Below are the code and all the weights of a small trained network. Each question names an input and a target symbol and asks about switching units off, where a switched-off unit gives its printed mean instead of its output.

import numpy as np


def w(rows, s, z=0):
    codes = np.array(rows[::2]) - 128.0
    scale = np.full(codes.shape[1], s)
    scale[-1] = z or s
    return codes * scale


def norm(h):
    return h / np.sqrt((h * h).mean(-1, keepdims=True) + 1e-5)


def f(y):
    return y / 2 * (1 + np.tanh(0.7978845608 * (y + 0.044715 * y**3)))


def softmax(a):
    e = np.exp(a - a.max(-1, keepdims=True))
    return e / e.sum(-1, keepdims=True)


def log_softmax(a):
    a = a - a.max(-1, keepdims=True)
    return a - np.log(np.exp(a).sum(-1, keepdims=True))


def net(x, mask):
    ids = ['βθμστφ'.index(c) for c in x.split()]
    T = len(ids)
    res = E[ids] + P[:T]
    u = 0
    for l in range(2):
        q, k, v = (norm(res) @ M[l].T for M in (Q, K, V))
        z = softmax(np.where(np.tri(T) > 0, q @ k.T / 3**0.5, -1e9)) @ v
        res = res + np.where(mask[u], z, O[l][:, -1]) @ O[l][:, :-1]
        u += 1
        y = f(norm(res) @ A[l][:, :-1].T + A[l][:, -1])
        res = res + np.where(mask[u : u + 4], y, B[l][:, -1]) @ B[l][:, :-1]
        u += 4
    return log_softmax(norm(res)[-1] @ U[:, :-1].T + U[:, -1])


Q, K, V, O, A, B = {}, {}, {}, {}, {}, {}
E = w([
[191,66,154,211,95],'β',
[115,166,55,77,73],'θ',
[135,139,35,185,55],'μ',
[148,77,171,6,89],'σ',
[228,192,103,250,162],'τ',
[138,105,146,135,97],'φ',
],0.011)
P = w([
[31,69,63,152,220],'0',
[153,52,136,76,32],'1',
[68,151,101,218,142],'2',
[123,187,254,202,111],'3',
[73,147,60,118,124],'4',
[164,112,176,105,50],'5',
],0.012)
Q[0] = w([
[4,75,98,160,137],'L0H1',
[164,147,174,120,91],'L0H1',
[113,160,115,156,147],'L0H1',
],0.034)
K[0] = w([
[34,240,254,183,8],'L0H1',
[79,12,81,103,177],'L0H1',
[112,99,106,131,42],'L0H1',
],0.021)
V[0] = w([
[56,74,204,121,185],'L0H1',
[3,39,139,50,25],'L0H1',
[105,110,146,233,91],'L0H1',
],0.015)
O[0] = w([
[40,104,215,136,161,173],'L0H1',
[110,247,205,242,141,249],'L0H1',
[113,92,139,156,18,255],'L0H1',
],0.013,0.0083)
A[0] = w([
[143,24,81,171,174,66],'L0N1',
[77,123,99,127,210,75],'L0N2',
[56,138,53,78,162,5],'L0N3',
[153,127,126,5,131,18],'L0N4',
],0.025,0.0016)
B[0] = w([
[202,57,150,186,106,251],'L0N1',
[66,208,126,102,129,172],'L0N2',
[203,146,47,154,126,151],'L0N3',
[98,154,157,2,181,192],'L0N4',
],0.026,0.0027)
Q[1] = w([
[233,119,243,119,89],'L1H1',
[68,26,118,170,139],'L1H1',
[161,102,8,169,158],'L1H1',
],0.015)
K[1] = w([
[51,48,56,151,204],'L1H1',
[58,102,194,100,12],'L1H1',
[254,183,133,107,51],'L1H1',
],0.014)
V[1] = w([
[193,243,245,140,99],'L1H1',
[123,123,40,161,250],'L1H1',
[191,120,99,58,83],'L1H1',
],0.018)
O[1] = w([
[167,2,77,73,245,190],'L1H1',
[217,194,187,201,53,39],'L1H1',
[81,155,174,136,226,4],'L1H1',
],0.015,0.011)
A[1] = w([
[117,253,11,62,141,3],'L1N1',
[208,140,33,163,140,21],'L1N2',
[153,180,31,101,52,150],'L1N3',
[168,167,186,21,116,62],'L1N4',
],0.022,0.0051)
B[1] = w([
[109,47,173,174,253,164],'L1N1',
[176,121,158,40,84,191],'L1N2',
[120,136,27,168,164,250],'L1N3',
[130,169,161,69,148,138],'L1N4',
],0.031,0.011)
U = w([
[174,26,162,176,54,27],'β',
[185,102,140,155,209,98],'θ',
[156,177,50,147,98,157],'μ',
[94,217,180,68,122,254],'σ',
[253,133,142,110,81,133],'τ',
[25,126,152,74,79,109],'φ',
],0.011,0.0062)

Each question gives the input, a string of symbols that net reads in full, and the target symbol t.
The units are the heads (3 rows each of Q, K, V and O) and the neurons (one row each of A and B). Each row of codes is followed by its name. A weight is (code - 128) times the scale printed after its matrix; where a second scale follows, it is the last column's (O, A, B and U).
mask holds one flag per unit, layer by layer, with each layer's heads first. A switched-off unit (its flag False) gives its mean, the last column of its rows in O or B, instead of its output. The means were averaged over made-up inputs and are rounded, as every weight is.
A unit's drop is (log p(t) with every unit on - log p(t) with that unit switched off) / (log p(t) with every unit on - log p(t) with every unit switched off).
The circuit of an input: a set's keep is (log p(t) with only the set's units on - log p(t) with every unit switched off) / (log p(t) with every unit on - log p(t) with every unit switched off). Starting from all 10 units, units are removed one at a time, each time the one whose removal leaves the highest keep (on an exact tie, the one counted first), for as long as the keep stays at least 0.8.
units of the circuit, in order: the units of the circuit, biggest drop first
most important unit: the unit with the biggest drop
top k neurons: the k neurons with the biggest drops, biggest first
k most important neurons of layer l: the k neurons of layer l with the biggest drops, biggest first
drop when u is switched off: that unit's drop, to one decimal
input μ β μ μ σ σ, target μ: units of the circuit, in order : (L1N3, L1H1)
input φ φ φ, target φ: 2 most important neurons of layer 1 : (L1N3, L1N1)
input τ μ τ, target σ: most important unit : L1H1
input φ σ μ θ β θ, target β: top 3 neurons : (L1N3, L1N2, L0N2)
input μ β β β, target μ: units of the circuit, in order : (L1H1, L0N1, L1N3)
input θ μ μ μ, target τ: units of the circuit, in order : (L1H1, L0H1, L1N2)
input β φ β, target φ: units of the circuit, in order : (L1H1, L0H1)
input β μ μ β, target φ: units of the circuit, in order : (L0H1, L1H1)
input σ β θ σ β τ, target θ: units of the circuit, in order : (L0H1, L1H1)
input θ μ β β, target τ: 2 most important neurons of layer 1 : (L1N2, L1N1)
input μ β φ σ, target μ: units of the circuit, in order : (L1H1, L1N3)
input σ μ μ μ, target θ: units of the circuit, in order : (L1H1, L0H1)
input μ τ μ τ μ, target τ: units of the circuit, in order : (L0H1, L0N3)
input τ θ φ τ, target σ: most important unit : L0N4
input θ μ φ θ, target τ: units of the circuit, in order : (L1H1, L0H1)
input τ μ μ μ φ θ, target σ: top 2 neurons : (L0N4, L1N4)
input φ σ σ, target σ: top 3 neurons : (L1N3, L0N1, L1N1)
input φ σ φ τ, target β: 2 most important neurons of layer 1 : (L1N3, L1N1)
input θ φ μ μ φ σ, target τ: drop when L1H1 is switched off : 2.4
input β μ τ θ θ μ, target φ: most important unit : L0H1
input μ σ θ, target θ: drop when L0H1 is switched off : 1.3
input β φ φ σ, target φ: drop when L0H1 is switched off : 0.6
input σ σ σ β μ φ, target θ: drop when L1N2 is switched off : 0.1
